Here is a tiny trained network, its code and every weight. The questions are about switching its units off for an input and a target symbol, where a switched-off unit gives its printed mean instead of its output.

import numpy as np


def w(rows, s, z=0):
    codes = np.array(rows[::2]) - 128.0
    scale = np.full(codes.shape[1], s)
    scale[-1] = z or s
    return codes * scale


def norm(h):
    return h / np.sqrt((h * h).mean(-1, keepdims=True) + 1e-5)


def f(y):
    return y / 2 * (1 + np.tanh(0.7978845608 * (y + 0.044715 * y**3)))


def softmax(a):
    e = np.exp(a - a.max(-1, keepdims=True))
    return e / e.sum(-1, keepdims=True)


def log_softmax(a):
    a = a - a.max(-1, keepdims=True)
    return a - np.log(np.exp(a).sum(-1, keepdims=True))


def net(x, mask):
    ids = ['αγδεζθλμξπστφψω'.index(c) for c in x.split()]
    T = len(ids)
    res = E[ids] + P[:T]
    u = 0
    for l in range(2):
        r = norm(res)
        for j in range(3):
            rows = slice(3 * j, 3 * j + 3)
            q, k, v = (r @ M[l][rows].T for M in (Q, K, V))
            z = softmax(np.where(np.tri(T) > 0, q @ k.T / 3**0.5, -1e9)) @ v
            o = O[l][rows]
            res = res + np.where(mask[u + j], z, o[:, -1]) @ o[:, :-1]
        u += 3
        y = f(norm(res) @ A[l][:, :-1].T + A[l][:, -1])
        res = res + np.where(mask[u : u + 4], y, B[l][:, -1]) @ B[l][:, :-1]
        u += 4
    return log_softmax(norm(res)[-1] @ U[:, :-1].T + U[:, -1])


Q, K, V, O, A, B = {}, {}, {}, {}, {}, {}
E = w([
[189,147,141,67,99,225,224],'α',
[176,159,127,162,150,138,163],'γ',
[162,130,82,143,108,145,140],'δ',
[183,141,86,145,123,143,161],'ε',
[55,69,186,107,110,177,143],'ζ',
[187,98,116,100,202,118,133],'θ',
[164,156,164,100,81,27,150],'λ',
[206,177,135,162,152,132,151],'μ',
[101,252,36,74,31,169,136],'ξ',
[176,157,154,117,18,153,146],'π',
[149,109,98,138,79,140,120],'σ',
[128,168,99,90,183,187,195],'τ',
[182,162,152,167,144,142,142],'φ',
[153,200,107,215,136,105,164],'ψ',
[124,91,92,151,104,104,156],'ω',
],0.02)
P = w([
[153,97,254,144,114,195,74],'0',
[152,149,153,95,120,151,214],'1',
[131,156,148,95,130,147,217],'2',
[123,162,134,99,140,145,210],'3',
[108,162,140,101,134,140,208],'4',
[100,165,134,103,143,133,204],'5',
[91,173,127,109,141,130,199],'6',
[83,173,132,106,145,132,191],'7',
[82,165,132,112,139,126,197],'8',
[71,173,127,117,142,124,192],'9',
[69,183,121,115,143,124,181],'10',
[66,185,125,113,146,125,182],'11',
],0.0077)
Q[0] = w([
[166,179,92,46,137,133,175],'L0H0',
[121,186,125,159,161,154,91],'L0H0',
[208,86,85,167,134,201,70],'L0H0',
[83,114,180,6,132,136,96],'L0H1',
[93,158,126,129,103,216,120],'L0H1',
[66,83,167,132,197,117,81],'L0H1',
[82,150,160,100,67,160,131],'L0H2',
[127,152,140,154,123,125,148],'L0H2',
[94,119,159,130,196,128,214],'L0H2',
],0.011)
K[0] = w([
[105,156,125,235,121,60,99],'L0H0',
[136,180,139,128,165,174,53],'L0H0',
[243,213,154,104,97,205,62],'L0H0',
[116,188,84,111,120,119,246],'L0H1',
[170,156,93,173,141,169,141],'L0H1',
[129,76,95,114,116,114,194],'L0H1',
[54,119,120,150,94,131,181],'L0H2',
[117,121,125,176,104,150,100],'L0H2',
[90,181,142,176,172,153,116],'L0H2',
],0.011)
V[0] = w([
[65,32,96,165,75,113,184],'L0H0',
[55,45,83,107,185,114,109],'L0H0',
[167,2,133,149,149,170,160],'L0H0',
[139,35,225,95,137,66,61],'L0H1',
[126,219,161,105,162,176,100],'L0H1',
[143,158,116,152,125,64,97],'L0H1',
[171,73,133,136,168,125,35],'L0H2',
[149,74,78,43,108,98,150],'L0H2',
[83,9,119,124,74,85,204],'L0H2',
],0.0066)
O[0] = w([
[163,199,121,87,118,89,7,103],'L0H0',
[180,162,90,226,19,184,102,1],'L0H0',
[143,102,26,108,253,152,116,92],'L0H0',
[158,189,122,151,65,213,165,133],'L0H1',
[151,47,132,145,177,142,124,158],'L0H1',
[197,125,195,89,26,177,122,136],'L0H1',
[48,99,188,130,101,122,93,46],'L0H2',
[171,18,180,126,159,171,233,120],'L0H2',
[78,89,80,130,201,104,132,104],'L0H2',
],0.0042,0.0078)
A[0] = w([
[173,208,171,153,197,147,139,6],'L0N0',
[173,139,182,89,145,122,136,126],'L0N1',
[97,91,73,116,34,125,92,111],'L0N2',
[254,207,135,184,143,63,134,186],'L0N3',
],0.0067,0.0024)
B[0] = w([
[160,97,63,165,131,171,175,170],'L0N0',
[101,245,89,103,99,66,88,183],'L0N1',
[149,169,92,128,152,160,194,126],'L0N2',
[82,43,148,83,102,115,97,255],'L0N3',
],0.012,0.007)
Q[1] = w([
[122,205,195,100,154,136,109],'L1H0',
[107,127,110,127,83,93,131],'L1H0',
[164,97,89,97,117,134,165],'L1H0',
[149,146,90,225,120,145,109],'L1H1',
[74,186,169,103,155,159,125],'L1H1',
[126,198,216,36,182,154,50],'L1H1',
[136,251,188,62,153,122,81],'L1H2',
[144,127,103,149,116,158,140],'L1H2',
[79,168,100,69,98,50,185],'L1H2',
],0.014)
K[1] = w([
[85,174,115,66,179,117,130],'L1H0',
[124,114,173,144,107,108,96],'L1H0',
[158,83,163,134,110,152,108],'L1H0',
[175,148,95,184,147,97,179],'L1H1',
[29,118,114,72,124,149,172],'L1H1',
[6,80,147,24,135,65,160],'L1H1',
[43,89,43,127,54,33,194],'L1H2',
[132,135,130,113,139,174,123],'L1H2',
[156,143,92,203,68,120,57],'L1H2',
],0.014)
V[1] = w([
[126,163,123,149,142,175,116],'L1H0',
[98,171,82,108,129,120,150],'L1H0',
[109,117,148,157,91,123,108],'L1H0',
[83,135,96,154,137,161,87],'L1H1',
[200,140,78,158,82,105,172],'L1H1',
[152,78,156,111,90,143,112],'L1H1',
[97,171,171,101,122,105,96],'L1H2',
[197,139,127,8,119,132,107],'L1H2',
[147,169,206,172,171,139,145],'L1H2',
],0.015)
O[1] = w([
[124,124,91,150,119,153,189,76],'L1H0',
[162,165,131,74,92,128,125,123],'L1H0',
[148,96,110,123,150,138,140,111],'L1H0',
[95,98,52,53,118,131,170,47],'L1H1',
[251,130,174,135,124,94,170,129],'L1H1',
[143,234,108,147,123,154,77,181],'L1H1',
[106,76,83,158,148,132,186,157],'L1H2',
[82,66,131,152,83,170,102,253],'L1H2',
[86,152,171,127,115,48,194,106],'L1H2',
],0.013)
A[1] = w([
[170,147,73,182,9,153,161,26],'L1N0',
[162,34,70,71,148,53,114,217],'L1N1',
[141,152,119,115,147,240,178,129],'L1N2',
[95,89,173,135,209,117,98,254],'L1N3',
],0.011,0.0043)
B[1] = w([
[210,126,70,98,91,119,183,246],'L1N0',
[85,162,201,179,165,232,155,143],'L1N1',
[78,105,163,41,148,74,101,203],'L1N2',
[165,86,10,67,214,64,124,253],'L1N3',
],0.012,0.0041)
U = w([
[37,134,89,112,102,154,116,210],'α',
[152,132,158,158,170,112,209,187],'γ',
[185,116,111,86,109,192,20,3],'δ',
[91,179,100,183,126,64,192,193],'ε',
[112,179,140,247,153,144,97,130],'ζ',
[127,58,195,165,183,191,146,109],'θ',
[72,200,163,162,54,141,172,131],'λ',
[160,243,136,90,138,71,112,153],'μ',
[94,103,193,64,189,94,173,130],'ξ',
[181,108,68,134,210,92,110,172],'π',
[160,130,60,73,57,82,163,136],'σ',
[214,117,172,201,54,186,159,90],'τ',
[137,67,55,205,102,112,167,135],'φ',
[114,127,242,79,113,213,165,93],'ψ',
[103,67,176,142,83,27,119,102],'ω',
],0.013,0.005)

Each question gives the input, a string of symbols that net reads in full, and the target symbol t.
The units are the heads (3 rows each of Q, K, V and O) and the neurons (one row each of A and B). Each row of codes is followed by its name. A weight is (code - 128) times the scale printed after its matrix; where a second scale follows, it is the last column's (O, A, B and U).
mask holds one flag per unit, layer by layer, with each layer's heads first. A switched-off unit (its flag False) gives its mean, the last column of its rows in O or B, instead of its output. The means were averaged over made-up inputs and are rounded, as every weight is.
A unit's drop is (log p(t) with every unit on - log p(t) with that unit switched off) / (log p(t) with every unit on - log p(t) with every unit switched off).
The circuit of an input: a set's keep is (log p(t) with only the set's units on - log p(t) with every unit switched off) / (log p(t) with every unit on - log p(t) with every unit switched off). Starting from the 12 units with the biggest drops (on a tie, the unit counted first), units are removed one at a time, each time the one whose removal leaves the highest keep (on an exact tie, the one counted first), for as long as the keep stays at least 0.8.
circuit, biggest first: the units of the circuit, biggest drop first
most important unit: the unit with the biggest drop
top k neurons: the k neurons with the biggest drops, biggest first
top k neurons in layer l: the k neurons of layer l with the biggest drops, biggest first
input λ σ λ μ α γ μ ε δ π, target τ: top 2 neurons -> L0N1, L0N3
input λ μ σ, target τ: circuit, biggest first -> L1H1
input δ μ ω, target α: top 3 neurons -> L0N3, L0N0, L0N2
input λ γ λ δ ψ π λ ξ, target μ: top 2 neurons -> L0N3, L0N0
input γ γ μ θ λ π λ φ, target μ: circuit, biggest first -> L1H2, L0N0
input μ γ σ ε τ ψ δ, target ζ: top 2 neurons in layer 0 -> L0N0, L0N3
input π θ λ μ λ τ ξ λ σ, target φ: circuit, biggest first -> L1H2, L0H2, L0N3
input δ φ θ ψ γ λ σ σ λ λ ξ θ, target μ: circuit, biggest first -> L1H2, L0N3, L0H2, L0N1
input δ γ ψ μ π λ λ λ λ, target μ: top 2 neurons -> L0N0, L0N3
input τ π σ λ γ ψ π ε γ μ, target ξ: top 2 neurons in layer 1 -> L1N1, L1N3
input λ φ μ α μ π φ, target τ: circuit, biggest first -> L0N0, L0N3, L1H1
input λ λ σ, target τ: circuit, biggest first -> L0H1, L1H1
input ξ μ μ σ δ μ μ λ δ, target θ: circuit, biggest first -> L1H1, L0N3, L1N1, L0H1
input τ π μ δ λ σ π τ μ σ, target ξ: most important unit -> L1H1
input ψ ζ τ δ μ σ, target π: circuit, biggest first -> L0N3, L1H0, L1H2
input ξ π δ γ, target θ: circuit, biggest first -> L1H1, L1N1, L0H1, L0N3
input μ μ λ φ δ ε λ μ ω δ, target ζ: circuit, biggest first -> L1H1, L1H0
input λ π δ μ φ, target τ: circuit, biggest first -> L0N0, L1H1, L0N3
input γ ε ζ λ ψ λ δ λ π μ σ, target μ: circuit, biggest first -> L1H2, L0N0
input γ ξ ψ ε γ δ μ, target μ: top neuron -> L0N0
input φ γ π π τ ε π, target τ: circuit, biggest first -> L1H1, L0H0, L0N3
input ψ σ θ δ μ, target π: top 3 neurons in layer 0 -> L0N3, L0N1, L0N0
input γ γ π λ φ π μ α φ τ, target ξ: top 2 neurons -> L0N0, L1N2
input α φ γ μ γ θ ξ, target σ: top 3 neurons -> L0N3, L1N0, L0N0
input ε δ μ α ε ε μ ζ γ, target δ: top 2 neurons in layer 0 -> L0N3, L0N0
input μ μ φ π φ, target ζ: top 3 neurons -> L0N3, L0N0, L0N1
input γ λ ψ δ ε σ ε λ ψ, target μ: most important unit -> L1H2
input λ λ λ μ ψ δ λ λ θ λ μ μ, target τ: top 2 neurons in layer 0 -> L0N0, L0N3
input μ μ ξ, target σ: top 4 neurons -> L1N0, L1N2, L0N0, L0N3
input ξ α λ μ ε, target θ: circuit, biggest first -> L1H1, L0H1, L1N1
